Here is a tiny trained network, its code and every weight. The questions are about switching its units off for an input and a target symbol, where a switched-off unit gives its printed mean instead of its output.

import numpy as np


def w(rows, s, z=0):
    codes = np.array(rows[::2]) - 128.0
    scale = np.full(codes.shape[1], s)
    scale[-1] = z or s
    return codes * scale


def norm(h):
    return h / np.sqrt((h * h).mean(-1, keepdims=True) + 1e-5)


def f(y):
    return np.maximum(y, 0)


def softmax(a):
    e = np.exp(a - a.max(-1, keepdims=True))
    return e / e.sum(-1, keepdims=True)


def log_softmax(a):
    a = a - a.max(-1, keepdims=True)
    return a - np.log(np.exp(a).sum(-1, keepdims=True))


def net(x, mask):
    ids = ['αζθλξπσ'.index(c) for c in x.split()]
    T = len(ids)
    res = E[ids] + P[:T]
    r = norm(res)
    for j in range(2):
        rows = slice(2 * j, 2 * j + 2)
        q, k, v = (r @ M[0][rows].T for M in (Q, K, V))
        z = softmax(np.where(np.tri(T) > 0, q @ k.T / 2**0.5, -1e9)) @ v
        o = O[0][rows]
        res = res + np.where(mask[j], z, o[:, -1]) @ o[:, :-1]
    y = f(norm(res) @ A[0][:, :-1].T + A[0][:, -1])
    res = res + np.where(mask[2:14], y, B[0][:, -1]) @ B[0][:, :-1]
    return log_softmax(norm(res)[-1] @ U[:, :-1].T + U[:, -1])


Q, K, V, O, A, B = {}, {}, {}, {}, {}, {}
E = w([
[97,76,197,101,208],'α',
[47,103,160,89,255],'ζ',
[211,91,99,61,143],'θ',
[70,194,138,63,73],'λ',
[213,99,125,203,191],'ξ',
[171,53,193,60,133],'π',
[85,114,23,129,142],'σ',
],0.0068)
P = w([
[168,240,135,41,253],'0',
[153,192,125,60,223],'1',
[144,166,129,79,206],'2',
[127,147,124,89,187],'3',
[128,134,119,100,163],'4',
[120,117,112,105,149],'5',
[113,104,117,118,131],'6',
[114,92,116,132,111],'7',
[107,97,113,143,91],'8',
[99,88,125,168,73],'9',
[93,78,129,173,64],'10',
[78,39,107,163,45],'11',
],0.0057)
Q[0] = w([
[160,20,131,118,173],'h0',
[89,57,65,96,133],'h0',
[45,89,124,8,108],'h1',
[136,100,187,114,145],'h1',
],0.018)
K[0] = w([
[111,96,72,211,15],'h0',
[64,57,211,185,73],'h0',
[120,2,118,203,23],'h1',
[190,121,177,108,80],'h1',
],0.014)
V[0] = w([
[83,71,3,139,144],'h0',
[83,166,121,65,82],'h0',
[83,164,21,190,168],'h1',
[218,117,95,171,133],'h1',
],0.013)
O[0] = w([
[82,118,111,85,253,176],'h0',
[81,107,115,85,60,103],'h0',
[137,156,24,142,178,1],'h1',
[236,145,84,65,166,86],'h1',
],0.0072,0.0047)
A[0] = w([
[181,99,182,90,172,18],'n0',
[94,174,155,193,134,84],'n1',
[67,134,43,161,90,78],'n2',
[116,213,119,149,174,36],'n3',
[174,120,186,122,90,44],'n4',
[175,173,159,220,178,141],'n5',
[174,201,180,212,153,36],'n6',
[122,132,176,104,161,120],'n7',
[146,91,109,254,167,20],'n8',
[97,92,142,70,60,127],'n9',
[106,139,13,194,141,25],'n10',
[118,73,161,231,172,3],'n11',
],0.0096,0.0037)
B[0] = w([
[142,74,62,103,47,201],'n0',
[137,168,75,118,92,167],'n1',
[90,161,131,48,151,174],'n2',
[157,172,152,72,91,165],'n3',
[119,75,191,159,171,196],'n4',
[142,120,102,211,182,199],'n5',
[173,84,67,202,153,163],'n6',
[124,114,194,121,159,225],'n7',
[239,83,112,85,201,172],'n8',
[115,157,18,162,133,255],'n9',
[7,45,166,113,137,189],'n10',
[162,236,178,110,91,178],'n11',
],0.015,0.0046)
U = w([
[121,47,192,231,86,212],'α',
[57,117,149,40,208,164],'ζ',
[255,97,54,115,116,156],'θ',
[108,244,154,91,58,195],'λ',
[170,130,113,210,183,40],'ξ',
[172,25,176,61,41,4],'π',
[29,131,9,152,107,56],'σ',
],0.0047,0.0021)

Each question gives the input, a string of symbols that net reads in full, and the target symbol t.
The units are the heads (2 rows each of Q, K, V and O) and the neurons (one row each of A and B). Each row of codes is followed by its name. A weight is (code - 128) times the scale printed after its matrix; where a second scale follows, it is the last column's (O, A, B and U).
mask holds one flag per unit, heads first, then neurons. A switched-off unit (its flag False) gives its mean, the last column of its rows in O or B, instead of its output. The means were averaged over made-up inputs and are rounded, as every weight is.
A unit's drop is (log p(t) with every unit on - log p(t) with that unit switched off) / (log p(t) with every unit on - log p(t) with every unit switched off).
The circuit of an input: a set's keep is (log p(t) with only the set's units on - log p(t) with every unit switched off) / (log p(t) with every unit on - log p(t) with every unit switched off). Starting from the 12 units with the biggest drops (on a tie, the unit counted first), units are removed one at a time, each time the one whose removal leaves the highest keep (on an exact tie, the one counted first), for as long as the keep stays at least 0.8.
units of the circuit, in order: the units of the circuit, biggest drop first
most important unit: the unit with the biggest drop
k most important neurons: the k neurons with the biggest drops, biggest first
which heads matter: for each layer, one digit per head in row order, 1 if its drop is at least 0.15 and else 0, layers parted by /
drop of u: that unit's drop, to one decimal
input ζ ξ ξ θ θ λ π α α θ ζ, target π: which heads matter : 01
input σ α ζ λ σ ζ λ ξ λ ζ, target θ: most important neuron : (n10)
input α ζ θ α θ α, target π: which heads matter : 01
input ζ π ζ α, target α: which heads matter : 10
input θ λ ξ π λ σ ξ, target ζ: which heads matter : 10
input α θ θ α ζ λ λ ξ α, target θ: which heads matter : 01
input σ θ ζ λ α ζ α ζ α, target λ: which heads matter : 00
input α ζ θ λ λ σ λ σ ζ α α α, target λ: units of the circuit, in order : (n11, n4)
input π θ ζ λ θ, target σ: units of the circuit, in order : (h0, n9)
input ζ ζ θ ζ ζ α ξ α ζ ξ σ, target ζ: 3 most important neurons : (n10, n2, n9)
input λ λ π θ ζ α ζ ζ λ σ α θ, target ζ: drop of h0 : 1.4
input α π α ζ, target α: drop of n3 : 0.1
input θ ξ σ θ λ σ ζ ζ σ, target ζ: drop of n10 : 0.2
input ζ ξ π, target α: most important unit : h0
input ζ θ θ, target π: drop of h1 : 0.0
